Each row of numbers belongs to one of the nodes below and depends on some of the facts about them. Some rows are named. Which node is each other row?

There are 3 kinds of fact about the nodes: Ψ, β, σ.
dises Ψ 298; riskom Ψ 444; naste Ψ 663; gigri Ψ 764; kegifal Ψ 663
droskasel Ψ 764; kugel Ψ 298; sadrom Ψ 230; klopir Ψ 764; droklol Ψ 663
zefluplo Ψ 663; skiskom Ψ 663; bere Ψ 716; skadem Ψ 444; zaliplu Ψ 230
nosim Ψ 663; moskos Ψ 298; riskos Ψ 716; gragil Ψ 764; dratru Ψ 764
timeklo Ψ 298; vigrales Ψ 230; tapuste Ψ 298; bronos Ψ 716; vemem Ψ 764
grakas Ψ 230; drobu Ψ 444; sosken Ψ 444; roflis Ψ 298; plekuzok Ψ 230
gotek Ψ 230; grigi Ψ 230; gofla Ψ 230; plibo Ψ 764; detra Ψ 764
graklol Ψ 230; gregrepli Ψ 663; beskama Ψ 716; ruklodus Ψ 230; vevus Ψ 663
befen Ψ 298; goferen Ψ 230; flotres Ψ 716; griril Ψ 298; zuplon Ψ 716
drubim Ψ 663; datam Ψ 764; flaskeben Ψ 764; tiskis Ψ 716; bitrur Ψ 764
tramu Ψ 298; brorik Ψ 764; grodok Ψ 444; nadraklam Ψ 230; drostadruk Ψ 716
greve Ψ 444; lesu Ψ 716; stapur Ψ 298; stimuskik Ψ 663; tudrizus Ψ 764
voluk Ψ 230; klatrur Ψ 230; bogas Ψ 716; paplos Ψ 764; tuzem Ψ 764
flagen Ψ 298; telokla Ψ 764; skesturu Ψ 764; neskezak Ψ 764; ditul Ψ 230
seni Ψ 298; zada Ψ 444; butrelo Ψ 663; griripa Ψ 444; stoplum Ψ 716
klegrar Ψ 230; duvon Ψ 764; skudrem Ψ 230; rozo Ψ 444; mino Ψ 444
klarosti Ψ 444; mebi Ψ 230; tuflo Ψ 230; klavum Ψ 230; potrope Ψ 663
stodrok Ψ 764; plubol Ψ 230; stovus Ψ 298; rakin Ψ 444; stedifli Ψ 444
revu Ψ 764; fledim Ψ 764; plagu Ψ 230; zizes Ψ 298; vopagrom Ψ 764
kozu Ψ 663; fezok Ψ 764; druvogru Ψ 663; traka Ψ 298; graskirel Ψ 298
radok Ψ 230; stusti Ψ 663; grofibrus Ψ 444; brure Ψ 230; griluk Ψ 663
sigagor Ψ 764; loflas Ψ 764; tredo Ψ 716; goste Ψ 716; bizam Ψ 230
mogak Ψ 230; stuklok Ψ 716; mumol Ψ 764; gusa Ψ 764; velin Ψ 444
mebram Ψ 764; tigo Ψ 298; gaflom Ψ 230; greski Ψ 663; rarem Ψ 764
klotelik Ψ 764; flobuk Ψ 230; vivapel Ψ 444; brelik Ψ 298; mulasum Ψ 663
gokli Ψ 298; naskim Ψ 230; bogem Ψ 444; mufur Ψ 230; bukos Ψ 663
bradrir Ψ 764; flunusu Ψ 764; pligil Ψ 663; griplo Ψ 444; setran Ψ 298
gigri β kugel; kugel β stuklok; droklol β ditul; skadem β vopagrom; nosim β vevus
riskos β griril; dratru β bukos; timeklo β butrelo; bronos β naskim; grakas β greski
drobu β stimuskik; gotek β radok; grigi β fezok; gregrepli β bronos; beskama β zaliplu
ruklodus β plubol; vevus β stusti; befen β flaskeben; flotres β zefluplo; griril β flobuk
zuplon β graklol; datam β kegifal; flaskeben β tiskis; tiskis β klotelik; bitrur β timeklo
brorik β kozu; grodok β tigo; greve β grodok; stapur β datam; stimuskik β zuplon
voluk β tredo; butrelo β pligil; stoplum β grakas; mino β flunusu; klarosti β fledim
tuflo β ruklodus; plubol β riskom; fledim β sosken; vopagrom β stedifli; fezok β rarem
druvogru β goste; graskirel β dratru; radok β druvogru; sigagor β mumol; tredo β befen
goste β greve; mogak β loflas; stuklok β sigagor; mumol β drobu; tigo β plagu
gaflom β telokla; greski β klarosti; rarem β droskasel; naskim β nosim; bukos β gaflom
flunusu β paplos; naste σ duvon; sadrom σ voluk; klopir σ dises; zefluplo σ klopir
skiskom σ tiskis; bere σ bronos; zaliplu σ plubol; riskos σ brelik; dratru σ naskim
vigrales σ graskirel; bronos σ stapur; drobu σ bukos; plekuzok σ paplos; gofla σ bere
detra σ grakas; gregrepli σ vemem; vevus σ graklol; befen σ vopagrom; goferen σ tuzem
drubim σ stusti; datam σ potrope; tiskis σ gusa; grodok σ stodrok; nadraklam σ roflis
greve σ flagen; lesu σ klatrur; stapur σ mogak; voluk σ zizes; tuzem σ zada
telokla σ plibo; neskezak σ grofibrus; ditul σ gragil; seni σ drostadruk; griripa σ tigo
stoplum σ goste; klegrar σ tramu; skudrem σ gofla; mebi σ flobuk; klavum σ mebram
potrope σ bizam; stodrok σ nadraklam; rakin σ tapuste; revu σ stoplum; zizes σ tudrizus
vopagrom σ griluk; kozu σ fledim; fezok σ brorik; druvogru σ rozo; traka σ druvogru
graskirel σ mebi; stusti σ plekuzok; brure σ stimuskik; sigagor σ velin; loflas σ seni
tredo σ datam; bizam σ stovus; stuklok σ gokli; gusa σ goferen; mebram σ bradrir
tigo σ befen; rarem σ gregrepli; klotelik σ tredo; flobuk σ brure; vivapel σ drobu
gokli σ traka; bogem σ gotek; bradrir σ drubim; setran σ vevus

Known rows:
seni: [ 19  12   5  12   2 -16 -14  -9  -1  -6  -4   0  -2  -7  -5  -8   7   3
   6  -4   1  -5  11  10   0   8   1  -4   1  -9]
butrelo: [  0  -2   4   8  -1 -15  -9  -7  -7   3  -2  -2  -9  -4  -9  -7  -3  -7
  -2   0  -4  -7   4  -2  -8   3   2   0   4 -12]
bitrur: [  3   2  -6   2  -8 -12  -1  -2  -8  -6  -5  -5   0  -4  -5  -9  13 -10
  -9  -2   5   7   3 -11  -5 -11   2   7   9 -13]
griril: [ 18  12   4  11   2 -17 -14  -9  -2  -5  -5   1  -1  -7  -5  -8   5   3
   6  -3   1  -4  11   9   1   9   2  -4   2  -9]
drubim: [ 11   5 -12  -5   7 -21 -40   3 -13  23 -27  14 -21   2 -20  14 -11  -1
  -7   6   3   5   1  -2   0  16  10   2   1 -18]
bradrir: [  5   3 -17  -7   4 -16 -33   5 -13  22 -38   0 -11   6 -14  22   5   5
  -3  11   0   2   2   5   7  13   8   2  -2 -16]
mebram: [  2  -1 -21  -7   3 -15 -37   6 -19  23 -47  -9  -5   8 -10  25  11   7
  -2  15  -1  -1   3   9   7  13   7   1  -5 -13]
klavum: [  2   9 -19  -3   4 -15 -46  11 -40  23 -49 -15  -6   8 -11  23  13   7
   2  12   8 -10  -1   0  17  17   6   1  -9  -8]
telokla: [ -9  -3  12  12  10 -10   0  -7  -4  15   7  -2 -17   2 -17  -1  -4  -6
  11  -1  -2 -19  -6   9  11   9   4  -7   0  -6]
stuklok: [ 32  -9   6  -7  -2 -23 -11  18 -27  22  30  -7 -42  23   9 -16  23  22
 -16 -17  20 -10   2  80 -18 -16 -19  -3 -18 -16]
gokli: [ 18  12   6  12   1 -17 -12  -9  -3  -6  -2   0  -2  -7  -5 -10   7   2
   6  -4   2  -5  10   9   1   7   1  -5   1  -8]
sadrom: [  0   9   6  10   1 -12  -7   1 -21   3   1  -7 -11  -2 -11  -8   5  -5
   3  -5   7 -14  -3  -9   8   3   1   0   4  -7]
sosken: [  2  -1  14  13   7  -9  13  -8   6   7  -2   0 -17   1 -14   3  -7   2
  18   0 -13 -15   3  12  14  13   4  -6   4  -7]
gragil: [  3  -2   4   6  -3 -11   8  -7   9  -1  -5  -1  -8  -4  -6  -3   3   2
  -3   2 -13  -1   9   2  -8   4   1   1  11 -15]
druvogru: [ -7  -6  10   5  -2  -6   1 -20 -21 -18 -32  -2  -2 -26  -2  -6 -23 -25
   4  -3  -4  -2 -16 -11   5   5  14  -8   6  -9]
gotek: [  3   4   8  -7 -12   0  11 -15 -30 -41 -55  -5   1 -38   8  -8 -15 -17
  -2  -7  -2   9 -20 -22   8   6  14  -2  16 -15]
goferen: [  4   6  10   9  -2  -9   3  -3 -16  -3   1  -5  -7  -7  -1  -5   5   0
   4  -4  -5 -13   7  -8  -4   6  -1   2  12 -10]

Rows to name:
No name comes twice in this set of rows, the named rows included.
[ -2  -1   4   9  -1 -11   3  -6  -2   3  -3  -2  -7  -3 -10  -3   2  -6
   0   0  -4  -5   2  -2   1   1   4  -1   6 -11] => flaskeben
[ 13   0  10   3  -3  -6  17  -9  -1  -9   3   1  -3  -5   5   4  11   0
  11  -1 -14  -5  16   3  -8   2  -1   5  18 -12] => zada
[  9  10  -6   9  -9 -14 -21  -7  -8   2   1   1   7   1   0 -11  13 -10
  -3  -7  20   6  -6   3  12 -20   0   4  -1 -11] => riskos
[  3  -4   5   8  -4 -14  -1  -9   3  -1  -7   0  -7  -8  -6  -5  -5   0
  -5   2 -16  -3  11  -2 -16   6   2   1   9 -15] => bukos
[-11  14  -3  35  -1 -13   6  -7   2  21   4   6  11  10 -20   0  -1 -19
   9  -1  -1  -2  22 -31  21 -11   9   2   6   4] => grodok
[ -2  -2   3   8   2 -16 -15  -5 -16   7   5  -5 -10  -2 -12  -8   1 -13
   0  -2   6 -10  -3  -3  -3  -2   2   0   0  -9] => naste
[  2  24  -4  46  -1 -20  -8 -13  14  20   5  13  21   6 -14  -3  -3  -6
   2   1  -9   1  44 -26   6   0   6  -2   6   3] => tigo
[  1  -3   6   8  -2 -10  10  -8   8   0  -8   0  -7  -6  -7  -1  -2   1
  -2   1 -16  -2   8   2  -5   6   3  -1  10 -14] => fledim
[-15  17   6  50   3 -14   7  -8  12  36   6  11   5  12 -22   5 -17   0
   4   5 -24 -14  38 -33  11  13   6  -3  11   2] => plagu
[ 24  -9   4 -20   3 -19 -12  16   3   2  33 -18 -37  13  -8 -12  40  28
  -3  -2   6 -17  -1  45 -24   3 -19   9   0 -26] => mumol
[  1  -1   6   7  -1  -7   9  -8  -8  -1   6  -2  -9   0  -7  -8   9  -5
  -1   0  -2  -7   4  -2  -2   0   1   2   5 -10] => datam
[ -2  -2   4  10  -2 -12   8  -6   4  -1   2  -7  -9  -3 -10 -11   5  -3
  -1  -2  -4  -6   1   1   0  -2   1   0   5 -11] => gusa
[  3   5   5  19  -8  -6   3 -25   9  -5 -27  12  11 -14   4   0 -18  -7
   3  -2 -10   7  -1   1  14   0  10  -7   7 -12] => goste
[ -4   2  10  17  -4 -20  -3   4  15  -3 -10 -16  -1 -15  -9  -8  -7   3
   6  -8 -12 -11   3   0   4   1  -2  -4  17 -11] => bizam

The same nodes again, as new rows of numbers:
Named rows:
drostadruk: [ -6   1   1  -4  -7  -7 -15   2   8  -3   5  10  -2  15 -16   3   7  18
  -9   1 -11   9   6   1   6  -3   5  -7  -8  13  10   2 -15  -4]
klarosti: [ -5   4   7   5 -15  -6 -17   9  -4   1  11  15 -10   7 -18  15  -1  14
 -13  -1  -6   9   7  -3   2   1   4  -6  -8   4   8   5 -15  -5]
mufur: [ -4   5   5   2 -21 -10 -15   1   2   3   9  10  -5   8 -22  15  -2  15
 -14   1  -8  10   2   0   4   2   5  -5  -9  13   7   1 -15  -3]
zizes: [ 16 -20   6  -3 -11  -2  -7 -10  10 -12   6   0  -5   4  -7   3  -6  -2
   5  -4   3   1  -8  -8   8  -3  11 -13  -2   1   8   3  -1  -2]
kozu: [  2  -4  -6  -8  -2  -3  -8   7  -3   1   6  -9  -9 -17  14   7 -11 -12
  -3 -16   3  -8   5  -5  -6  -4  -3 -21 -13  -9  -5  16 -12  -8]
bukos: [  9   9  20  17  10 -21   2   8   8  11  17  14 -10   6   4   2  -3  16
 -35 -18  -2  -2  10  -8   0  -6 -10  -3   1  11  11  15  -8 -15]
goste: [ -7  -2 -14 -11 -15  -2 -19   1   8  -5  -2  15   2  20 -27   9   6  11
   4  -5   1   7  -1   2   5  -2  14 -15 -10   6   3   4 -16 -15]
nosim: [  1   5  10   7   1  -2  -8  11  -3   0  17  11  -9   4 -11   8  -7  10
 -19 -18  -2  -3   5  -7   3  -6   1 -13 -10  -5  11  22 -12 -17]
loflas: [-14 -17  -4 -24 -19  30 -16  -8 -18 -23  14 -40  -3 -17 -14   9 -29 -13
  26   2  -6   3  -9 -13  12  -3  13 -35 -29 -24   0  19 -12  13]
mogak: [ -6 -18   6   6 -38  21 -37  15 -34 -15  27   5  -3   7 -55  21 -18  27
   8  -2 -20  20   5   4  33  -1  15 -23 -36 -18  30  12 -17   4]
grakas: [ -6   5   6   3 -20  -8 -17   2  -1   3  10   9  -4   6 -23  15  -3  17
 -14   2 -11  11   3  -1   5   2   4  -5 -11  11   9   1 -15  -2]
sadrom: [ 12 -13   0  -1 -26 -11 -19   0   1  -3   0   6  -7  -6 -10  13  -8   0
  -4   2  -5   7  -6   4   5   3  10  -7  -9   3   5  -7  -8  -2]
lesu: [ 10 -15  -2  -7 -14  -9 -19   1   6  -8  -4   7  -5   2  -6   2   2   4
   0   0  -7   6  -2   4   8  -3  10 -10  -9   4   9  -3  -9  -2]
vigrales: [ 14 -11  -4   0 -30 -14 -16  -3   2  -3  -3   6  -5  -6 -12  14  -6   0
 -13   5   2   8  -7   6   5   0  17  -9 -10  -4   9  -6  -7   4]
brure: [ 17 -10 -16   3 -39 -19 -11  -9   7  -3 -10   6   1  -5 -10  15  -5   2
 -33  15  19  14 -10   9   5  -2  34 -13 -10 -23  18  -4  -4  15]
mebi: [ 22 -12 -21   3 -44 -22  -8 -13  10  -6 -14   4   3  -6  -8  15  -5  -1
 -41  18  27  15 -12  11   5  -2  43 -15 -10 -34  22  -4  -3  22]
roflis: [ -1  -1  11   1  -4   0  -3  -9  11  -5  13   4  -4  20 -19   3   0  14
  -5  -4   0   6   0 -11   5  -4   5 -10  -1  10  10  10  -9  -5]

Name these rows:
No name comes twice in this set of rows, the named rows included.
[ 31 -21  16  17  -8  -5 -16  17  -7 -11  12  26 -12   0 -16   9 -15   4
 -16 -25   1  -3  -7  -7  20  -8  17 -13 -10 -20  22  14   3 -21] => gregrepli
[  1   9  15  13 -11 -26  -6   1   9  12  11  10  -6   7  -2   8  -1  20
 -28   3 -10  14   9   0   2   1  -7   3  -2  29   7  -7 -13   1] => gaflom
[ 15 -17   0   1 -32  -8 -19  -1  -3  -1   3   3  -6  -4 -14  12  -7   1
   1   0  -3   3  -1  13   6  -2   4  -9 -10   7   6  -6  -9   0] => skudrem
[ 22 -27   1   1 -42   0 -19  -1 -11   1   9  -7  -6  -5 -19   9  -5   3
  14  -2   1  -3   7  31   7  -8  -8 -16 -12  12   9  -6  -9   3] => gofla
[ 46 -33  25  23 -21 -12   3  -8  10  -2  18   8  -7  22 -15  -5   0  17
   3 -16  11  -2   6  19  19 -20 -11 -11   8  25  23  -4   6  -9] => stapur
[ 18 -13   5   4  -6  -4 -13  11  -6  -6   8   7 -11 -11   0   8 -13  -5
 -10 -18   1  -8  -2  -5   5  -7   7 -15 -10 -14   8  16  -4 -15] => vevus
[ 12 -13   4  -4 -25 -11 -21   2   2  -8  -3   7 -11  -5  -9  18  -8   1
  -8   2  -2   9  -6  -4   8   2   8  -5 -12   5   6 -10 -10  -4] => klavum
[ 12  -9  32  15 -12   9  -5  -9   4 -18  22  15  -5  26 -49   8 -12  17
 -14  -8  -3  -1 -14 -13  19  -4  19  -7  -1  -1  27  15   2 -12] => gigri
[ 24 -36  -1  -7 -35   6 -19  -2  -7  -3   7 -13  -2   5 -16  -6   4   8
  27  -5   0  -7  16  43  12 -18 -16 -21 -12  16  14  -3 -10   4] => bere
[ 41 -22  11  24 -16 -27   7 -13  23 -11   1  15  -2  13  -1  -1  -5  14
 -43   3  23  16 -12  -6  20 -11  30  -9   5 -17  34  -3  12  10] => graskirel
[  2   5   7   3  -8   4  -7   3  -2  -4  12  12  -6   5 -22   7  -2   6
 -28  -9   4  -9   0  -5  -1  -4  14 -11  -6 -20  20  27 -10  -9] => stimuskik
[ 28  -6   6   0  -8 -17 -40   0   2  -1   3  18   9  -9 -13  36 -14  20
   4  17 -33   4   3   8  -3  -2  31  10  -9  16 -11   7  -8 -28] => goferen

The same nodes again, as new rows of numbers:
Known rows:
plubol: [ 23 -23 -28 -22  14  26  -6  10 -20  21   7   6  16  -4  32  -8  -8  -2
   5  -6 -18  31   9  14  29 -20 -18  12  18   3  25 -12   7  25   8  20
 -23  12  -7  14 -17]
skesturu: [ 12 -14 -12 -13   7  21  -5  22 -25  10   6  18   9   5  11 -14 -25   1
   8 -12 -14  25  14  29  21 -24  -6  25   4   0  15 -18   1  18  18   3
 -23  -2  -8  12 -13]
gregrepli: [  4 -23 -15 -10   1  31 -17  34 -14  -1  15  13   8   8  25 -25 -19  -1
  20 -24 -20   9  16  24  16  -8 -15  25   3  24  12   2 -19  -3  12  16
 -21 -13 -10   1 -34]
bronos: [  7 -16 -16  -9  14  30 -20  28 -19   7   0  21  15   6  35 -21 -18  13
   9  -8 -16  17  15  35  20 -15 -11  21   9   9  17  -7  -5  11  17   2
 -25   0 -12   0  -7]
vigrales: [ 18  -9  -5   2  16  19  -6  26 -18   4  10  20  -4  -3  19 -14 -27   3
   9  -9 -15  19   3  19  15  -9   5  30   2 -10   6  -9   3  13  22  -8
 -20 -19 -27   2 -26]
vivapel: [ 11   0   5  -2  -2  24 -10  37 -18  -1   6  16   3  -4  18 -15 -31  17
  17 -15 -24  30  17  29  13 -15   4  41  -9 -16  19 -14  -5   8  38 -15
 -14 -11 -17   4 -11]
drobu: [ 27   8   1   3   5   2 -11  35  -5 -14  36  -9   3  -4  17   3 -25  17
  25   0 -18  49   8   6  -7 -37  29 -10 -12 -11  23   1 -57   3  51  16
  -9  22   7  22 -13]
flobuk: [ 28  -9  -9 -14  14  23  -7  12 -15   8  16  33   2 -10  25 -11 -25  -3
   6 -13  -9  27   3  19  15 -19   2  25   6 -22  11 -17  10  23  21  -8
 -14  -4 -11   2 -15]
grodok: [ -2 -21 -15   3   3  35 -39  30  -4  28  -6  30  12  20  41 -44 -13  21
  12 -41 -15  21  19  51   5   5 -12  52  -3 -19   1 -10  22   5  24 -21
 -21 -10 -29  16  -6]
tredo: [ 16 -13 -12  -8  11  29  -2  22 -22  17   2   1  16   0  19 -13 -22   8
  10 -14 -13  22  14  28  24 -12 -14  31   4  -5  17 -10  -2   8  15  12
 -26  -3 -16   3 -13]
roflis: [ 16 -13 -23 -25   4  35 -12  17 -15   8   8  30  14   6  26 -12 -20   3
   4  -8 -13  27  20  34  11 -23 -14  17  12  11  22 -12 -11  19  19  11
 -23   7   6   8  -2]
sosken: [ 25  -3  -4 -24   2  20  -9  19 -20  20   1  29   8 -10  20  -4 -30  12
  12  -8 -22  35  13  34  23 -29  -4  34   6 -34  27 -21  19  28  26 -12
 -14   9  -8   9   1]
kegifal: [ 32 -11 -11 -22  -1  22  -6  20 -15  12   8  31  -1  -3  25  -9 -22   2
  17 -13 -12  26   3  22  19 -24   3  32   5 -19   7 -14   8  20  13   1
 -21   3  -7  -3 -19]
mogak: [  7 -20 -22 -17  18  43 -17  17 -12   3   9  16  17   4  37 -15 -10  -6
   7 -12 -23  19  15  24  20 -10 -18  14  20  26  22  -4 -22   1   9  14
 -20   3  -2   5 -10]
loflas: [ 19  -2  -2 -10   4  24  -3  28 -18   8  -5  33  -3   8  12  -8 -32  21
   9  -7  -5  27   6  35  10 -24  14  42  -5 -23   6 -22  -4  18  25 -17
 -25  -2 -13   3  -3]
fezok: [  9  -5  -6   0   9  11 -10  30 -27   9  -2  19   4   4  11 -24 -31  10
   6  -3 -13  22   9  32  21 -21  -2  25   5  -4   5 -16   9  15  22   1
 -23 -12 -21   8 -24]
druvogru: [ 17 -16 -23 -49  -6  31  15  21 -36   2  -7  32   8 -36   8 -10 -39  -1
   8  -7 -25   7  17  33  44 -30 -19  43  15  17  16 -14   5  26  12 -18
 -24 -20 -10 -17 -33]

Which node is each row?
No name comes twice in this set of rows, the named rows included.
[  7 -21 -24 -31  -4  18  -7  18 -17  10  11  15  13  -6  23  -9 -19  -3
  11 -18 -41  38  26  19  15 -26 -17  26  -3   3  35 -13   6  31  29   6
  -1   7   0  28  -9] => grofibrus
[ 18  -9 -23 -43   6  34  20  15 -46   0 -14  26  16 -48   8  -2 -45   1
  -5   9 -26   1  15  29  55 -32 -22  44  20  18  24 -15   1  31  15 -29
 -26 -21 -18 -15 -23] => radok
[ 37  -8  -4 -29   3  22   1  18 -16  18   7  30   0  -6  14  -2 -28   0
  19 -13  -6  23   6  27  18 -27   3  39   5 -28   8 -17  12  24  10  -2
 -21   3  -4 -12 -17] => stusti
[ 19 -21 -15 -10   3  10   2  36 -22  15  -1  -3  -1   1  22  -7 -17   7
  21   0 -13  23   1  20  33 -16  -3  37  -2  -3   9 -11  17  22   6  11
 -34   5 -24   5 -32] => naste
[ 45 -15 -33 -14   5   5  -3   4   6   5  45 -11  17 -25  24   9 -20  21
  11   6   7  58   0  -5  -4 -48  38 -24  -4 -17  10  -6 -65  22  42  15
 -14  54  11  23 -23] => graklol
[ 22 -18 -22 -18  22  28 -11   7 -16  15  16  16  19  -5  30 -15 -18  -8
   4  -8 -13  21  11  20  20 -19 -17   5  20   5  23  -8   5  15  10  18
 -11   3  -5   5 -17] => klatrur
[ 10  -8  -2  -3  10  29 -17  22 -23  33  -3  14  19  -5  11 -39 -29  14
   7 -34 -12  17  16  45  23  -6 -22  46   2 -26   7 -15  32   1  26  -6
 -23 -29 -43  -1 -21] => greve
[  6 -17 -17   0  10  19  -9  33 -14  -4   7  25  -4   0  36 -17 -18   3
   8   0 -22  22   2  17  16 -10   5  27   2   0  10 -12   0  23  20 -18
 -22  -6 -20  15 -21] => klegrar
[ 12 -22 -13 -15   0  25  -4  32 -14   1  12   8   4   6  19 -14 -18  -4
  21 -19 -22  13  12  21  21 -11  -8  27   2  17  16  -5 -12   6  10  14
 -22  -6  -8   4 -30] => droklol
[ 17 -26 -24 -26   7  19   2  11 -28  24   1  -2  18   5   8  -6 -17   3
   4  -8 -17  33  19  25  24 -28 -17  18  10   4  24 -18  11  25   9  22
 -22  15  -3  21 -10] => duvon
[ 27  -3  -2  -8   9   9  -1  25 -27  20 -10  23   0  -3   3  -7 -33  22
   6   5   0  25   8  36  27 -26   9  36   6 -32   6 -24  23  25  17  -3
 -30   0 -22   0 -11] => klotelik
[ 25  -5 -12 -18   7  16  -3  20 -20  16  -1  29   5   3  12  -7 -27  13
   3  -3 -10  32  13  31  15 -30   1  26   7 -20  14 -24  12  28  20  -2
 -18   5  -8   8  -5] => droskasel

